Below is a small trained network, with its code and all its weights. Each question gives an input and a target symbol and asks what happens when units are switched off, that is, made to give their printed mean instead of their output.

import numpy as np


def w(rows, s, z=0):
    codes = np.array(rows[::2]) - 128.0
    scale = np.full(codes.shape[1], s)
    scale[-1] = z or s
    return codes * scale


def norm(h):
    return h / np.sqrt((h * h).mean(-1, keepdims=True) + 1e-5)


def f(y):
    return y / 2 * (1 + np.tanh(0.7978845608 * (y + 0.044715 * y**3)))


def softmax(a):
    e = np.exp(a - a.max(-1, keepdims=True))
    return e / e.sum(-1, keepdims=True)


def log_softmax(a):
    a = a - a.max(-1, keepdims=True)
    return a - np.log(np.exp(a).sum(-1, keepdims=True))


def net(x, mask):
    ids = ['αβγδεθλμξσψ'.index(c) for c in x.split()]
    T = len(ids)
    res = E[ids] + P[:T]
    r = norm(res)
    for j in range(2):
        rows = slice(2 * j, 2 * j + 2)
        q, k, v = (r @ M[0][rows].T for M in (Q, K, V))
        z = softmax(np.where(np.tri(T) > 0, q @ k.T / 2**0.5, -1e9)) @ v
        o = O[0][rows]
        res = res + np.where(mask[j], z, o[:, -1]) @ o[:, :-1]
    y = f(norm(res) @ A[0][:, :-1].T + A[0][:, -1])
    res = res + np.where(mask[2:6], y, B[0][:, -1]) @ B[0][:, :-1]
    return log_softmax(norm(res)[-1] @ U[:, :-1].T + U[:, -1])


Q, K, V, O, A, B = {}, {}, {}, {}, {}, {}
E = w([
[124,79,138,100,93,97,176],'α',
[108,7,100,24,175,178,166],'β',
[83,109,55,127,76,139,157],'γ',
[131,119,66,101,186,127,186],'δ',
[35,122,183,106,124,170,133],'ε',
[72,143,95,144,171,101,94],'θ',
[130,64,125,123,132,97,57],'λ',
[133,82,82,21,86,80,48],'μ',
[154,116,235,208,213,121,153],'ξ',
[149,107,138,58,171,112,58],'σ',
[221,143,78,157,93,184,93],'ψ',
],0.016)
P = w([
[189,56,108,102,18,1,67],'0',
[172,17,95,114,78,73,93],'1',
[168,37,91,131,93,91,114],'2',
[161,58,96,136,117,137,123],'3',
[151,65,86,154,147,150,109],'4',
[142,80,75,164,163,164,106],'5',
],0.0052)
Q[0] = w([
[89,2,112,36,128,93,132],'h1',
[105,205,235,142,76,176,134],'h1',
[29,90,91,93,148,130,129],'h2',
[209,40,52,101,185,105,159],'h2',
],0.0089)
K[0] = w([
[66,190,94,196,161,196,175],'h1',
[109,73,118,12,100,91,83],'h1',
[49,152,76,143,158,157,133],'h2',
[119,168,49,182,163,196,159],'h2',
],0.011)
V[0] = w([
[7,119,109,121,65,142,117],'h1',
[131,145,31,127,139,103,147],'h1',
[191,87,154,73,159,51,157],'h2',
[22,141,147,127,173,98,113],'h2',
],0.011)
O[0] = w([
[9,113,125,146,128,80,109,178],'h1',
[139,199,18,189,196,101,122,168],'h1',
[126,248,166,140,135,180,142,254],'h2',
[138,182,201,85,168,70,148,126],'h2',
],0.011,0.0076)
A[0] = w([
[137,127,194,170,87,115,65,92],'n1',
[109,128,255,202,200,115,137,4],'n2',
[143,159,89,91,199,62,161,94],'n3',
[63,169,163,116,198,76,117,171],'n4',
],0.0091,0.0025)
B[0] = w([
[148,70,149,191,225,130,136,178],'n1',
[186,77,83,15,13,157,126,158],'n2',
[225,134,93,132,181,111,198,214],'n3',
[158,94,255,105,98,54,189,254],'n4',
],0.0095,0.0043)
U = w([
[71,202,139,182,61,183,170,231],'α',
[67,97,84,56,196,206,140,76],'β',
[33,67,2,177,120,80,111,100],'γ',
[201,222,20,151,198,164,135,33],'δ',
[4,40,200,82,84,117,89,20],'ε',
[166,170,141,123,155,13,158,164],'θ',
[151,53,189,213,174,178,56,220],'λ',
[140,154,61,18,39,108,17,147],'μ',
[228,76,183,105,26,159,117,89],'ξ',
[185,224,195,64,159,174,31,4],'σ',
[203,56,14,184,46,165,84,154],'ψ',
],0.0089,0.0023)

Each question gives the input, a string of symbols that net reads in full, and the target symbol t.
The units are the heads (2 rows each of Q, K, V and O) and the neurons (one row each of A and B). Each row of codes is followed by its name. A weight is (code - 128) times the scale printed after its matrix; where a second scale follows, it is the last column's (O, A, B and U).
mask holds one flag per unit, heads first, then neurons. A switched-off unit (its flag False) gives its mean, the last column of its rows in O or B, instead of its output. The means were averaged over made-up inputs and are rounded, as every weight is.
A unit's drop is (log p(t) with every unit on - log p(t) with that unit switched off) / (log p(t) with every unit on - log p(t) with every unit switched off).
The circuit of an input: a set's keep is (log p(t) with only the set's units on - log p(t) with every unit switched off) / (log p(t) with every unit on - log p(t) with every unit switched off). Starting from all 6 units, units are removed one at a time, each time the one whose removal leaves the highest keep (on an exact tie, the one counted first), for as long as the keep stays at least 0.8.
circuit, biggest first: the units of the circuit, biggest drop first
top k neurons: the k neurons with the biggest drops, biggest first
heads that matter: for each layer, one digit per head in row order, 1 if its drop is at least 0.15 and else 0, layers parted by /
drop when u is switched off: that unit's drop, to one decimal
input α γ θ α ψ λ, target ψ: circuit, biggest first : [h2 h1]
input θ μ σ, target θ: top 2 neurons : [n4 n3]
input γ ε α α λ σ, target ε: heads that matter : 10
input λ β ξ, target ξ: heads that matter : 00
input α ψ λ, target ψ: circuit, biggest first : [h2]
input θ α α σ θ, target θ: heads that matter : 01
input ε μ α α μ λ, target ε: heads that matter : 10
input α θ δ α γ, target γ: heads that matter : 01
input θ β μ σ, target θ: circuit, biggest first : [n4 h1]
input α α μ β α α, target α: circuit, biggest first : [h2 n3]
input δ α μ, target δ: drop when h1 is switched off : 0.6
input μ ξ θ β, target ξ: drop when h1 is switched off : 0.6
input α α θ β, target θ: drop when h1 is switched off : 0.1
input γ α α α σ, target γ: circuit, biggest first : [h1]
input α λ α α ξ β, target ξ: drop when h1 is switched off : 1.4
